[[ -8 -37   6  -7 -37  11  18]
 [ -8 -37   7  -7 -37  11  18]
 [  8 -23   4  11   2 -17  -5]
 [ 12 -30   0   9   4 -22  -8]
 [ 15 -37  -2   7   3 -24  -9]
 [ -8 -37   6  -8 -37  11  18]
 [ 22 -36  -5  11  13 -33 -16]] >> -8

[[ 12 -11  -5   8  -9  16  -9 -13  20  17 -17 -12  -6  -4 -15]
 [ -3  -9   9 -14  22  -9  -3  -9  25  11   4  -4   8  -7  14]
 [ -8  -8  13 -19  28 -13  -2  -2  22  10   3   2   9  -8  11]
 [-21  -2  12  -2  -3   5 -11  15   3  13   2  12   9 -12  -1]
 [ -4 -12  11   3 -16  27   8  -2   0  23  -2  12  -3  -3 -11]
 [  4 -15 -17 -19  16  -6   5 -11  13  -5   0  12  -3  13   5]
 [-14   0 -19   3  -7  19  -5  -4  -5   2  16  31  -5  -4   5]
 [  9 -18   2 -12  10   0   5 -13  20  13  -8  -5   8   5  -1]
 [  3 -16   3  -2 -14  21   1   4   6  15 -12  -4 -10  -6 -14]
 [ -9  -4 -17   4  -8  30  12   1 -10   5  11  35 -11  -1  -7]
 [  2 -15 -17 -23  20  -7   3 -13  13  -6   6  10  -5   7   8]] >> 12

[[  0 -21   2  18   0 -22  -8   3   2  20   4 -15 -16   7  -1  -3]
 [  7  10   3  -5  -6  -7 -13  -8  13  22  12   8  13   2  31   0]
 [-11 -14  34   5   7  -2   2   2   0   9  13  -2  14  -1  -1  27]
 [  0  15  15 -13 -12 -20  12   5   9  -7   4 -26   6   6   3  -3]
 [ -6  -3  23  -9   9   4  13  12  12   3   8  -2  13  21  21   1]] >> 0

[[ -5 -16 -12   4  -1  -3  -9  30 -11  -2 -11  15]
 [  3   0   6  -2   6   1  -5   4  -1  -4   2  -5]
 [  3   3  -2   9 -13   2  -1   5  -1   7  -2  12]
 [-31 -30 -33 -20  32 -17  18   1 -18 -20 -12  -8]
 [  4   9   0   8 -16   2   4  -6   3   9   1   8]
 [ -9   8  -8   0  -8  -1  13 -18   0   4   8   0]
 [  4   8   1   8 -15   2   4  -6   3   9   1   8]
 [  6   4  10  -1   4   3  -6   2   1  -2   4  -7]] >> -5

[[  2  -7   2   5 -11   7]
 [  3  -5 -22  13  14  29]
 [ -2 -10  -3  -1 -15 -11]
 [  4  -7 -24  15  20  34]
 [ -5 -34   4  14 -12   5]
 [  1 -17  12   4  -2   5]
 [  3   6  15  -4 -11 -17]] >> 2
---
[[51 49 83 45 30 53]
 [89 24 81 51 38 64]
 [89 25 83 48 70 92]] -> 83

[[8311 5508 2572 5031 5086 3676]
 [6481 1911 3561 3845 3068 3931]] -> 2572

[172   8 223  23] -> 223

[921 135 936 891 984] -> 936

[8 7 8 6 0] -> 8

[[474  63 834 592]
 [266  63 843 501]] -> 834

[[ -1 -23 -19 -46  26  -1  16]
 [ 12 -31   9  21  34 -33 -12]] -> -19
---
[[  4   0   2  -7  -5]
 [-16   4  39   9   1]] Out: 2

[[-24  38 -23  40  16  -9  16]
 [ -3  -1  -3   1  -1  -1   0]
 [ 13 -22  12 -19  -8   5  -8]] Out: -1

[[ 12  13  13  15]
 [-19  29 -19 -16]] Out: 13

[[-35  10  -3  25]
 [ 23 -17  21  35]] Out: 10

[[  4  -4  -5 -12   9]
 [  2  10  -7  -7  -9]
 [ 10   6   3 -15  30]] Out: -7

[[ 18  -7   2  13   0 -33  10]
 [ 12 -11   1  13  -1  -9   2]] Out: 0

[[-16  15   0 -29  13  11]
 [-35 -10  32  17  33 -19]
 [ -9  14   1 -29  22  20]] Out: 17
---
[[529 682 218 477 385 566 514 396 389 715 392]
 [626 365 358 301 311 443 325 300 318 119 327]
 [202 171 358 618 321 659 240 358 328 582 650]
 [106 201 752 500 600 267 516 636 585 366 514]
 [447 347 395 319 373 295 184 276 377 333 466]] out 466

[[4 4 4 3 2 2 6 5 3 3 7 7 7 4]
 [4 6 1 2 6 2 1 5 1 3 5 6 7 5]
 [3 6 3 4 7 4 3 5 2 4 3 7 5 6]
 [4 4 1 4 5 2 3 4 2 3 6 4 6 4]
 [7 6 4 1 4 3 3 6 5 5 5 7 5 5]
 [4 4 3 2 4 2 4 5 1 3 8 6 7 4]] out 4

[[ 36  61 241 126 123  65 131]
 [113  95 168 228 127 158 135]
 [ 55 206 231  48  98 104  92]
 [ 90 131  82 119 213  84 203]
 [ 77  86  91  95 102 239  99]
 [ 67 124  92 118 218  74 209]
 [220 115  65 178 126 216 127]
 [ 93 142  82 108 207  90 196]] out 196

[[-24  -5   7 -18  12   6  18   8  -3 -11 -16  -5   2  18  31   5]
 [-33 -11   3 -22  14   1  21  12  -3 -18  -3  -7  -2   9  38   1]
 [-10   3   6  -8   8   7  12   6   0  -2  -9  -2   5  15  18   7]
 [-35  -7   0 -26  11   1  19  10  -4 -18  -4 -12  -2   9  36   2]
 [-40   1  -9 -36   2  -3  15   6  -8 -20   1 -24  -3   5  32   1]
 [-25   5  -3 -24   3   2  13   5  -5 -11  -7 -15   2  12  23   5]
 [-11   2   7 -10   8   8  13   6   0  -3 -12  -3   5  17  20   7]
 [-18   3   2 -16   6   5  13   5  -2  -7 -10  -9   4  15  22   6]
 [-32   5  -7 -30   1   0  13   5  -6 -15  -4 -21   0   9  26   3]] out 3

[[633 361 610 566 474 686 537]
 [611 643 690 618 606 673 595]
 [492 544 498 569 473 669 545]
 [568 486 715 632 571 586 555]
 [516 714 645 682 699 437 627]
 [564 891 613 544 640 634 551]
 [367 387 357 679 598 290 696]
 [649 355 633 623 563 579 608]
 [371 386 346 696 680  73 697]
 [800 482 659 522 535 810 577]] out 577
